Each row has a name. After each piece below comes the name of the row it's from, unless a question asks for something else. Each question is about the rows just above it.

[ 18   8  -9 -27  13   7  -4   0]  q_326
[ 26  -8 -11  13   7 -28  15  -1]  q_721
[ 16  24 -17 -21   7   2  -1   1]  q_106
[ 15 -19  -6 -23 -55   6   2 -55]  q_75
[  1  36 -12   5 -14  -3   7   3]  q_959
[ -5  35 -12   4 -17   3   7   5]  q_469
[-56   1 -12  23  29 -40  14   8]  q_388
[  5  -5 -17   5  22 -37  20   7]  q_722
[ 24  -7  -5   5  -5 -16   5 -12]  q_246
asked: [ 18   8  -9 -27  13   7  -4] -> q_326
Where do [  5  -5 -16   5] appear? -> q_246
Shift each entry of [-5  5] by -1 times 1: -> [-6  4]
Right after [-14] comes -> [-3]
Move every entry of [2] by -1 step of 1. -> [1]
Move every entry of [-9] by -1 step of 1. -> [-10]

[-9 30 18  4] = q_722
[-9 30 62  4] = q_905
[-25  55   3  34] = q_469
Where do [-9 30 62] appear? -> q_905
The row with [55  3 34] is -> q_469

[-26  18 -36 -23   0] = q_326
[ 40  29 -49  54  10] = q_959
[ 25 -44  52  24  19] = q_722
[ 12  10 -37 -33  24] = q_106
[-35  53 -30  31  43] = q_905
[-20  51 -30 -27 -24] = q_721
[30 32 54 14 43] = q_369
What comes right after [52] in the named rows? -> [24]
The entry that follows [-44]: -> [52]

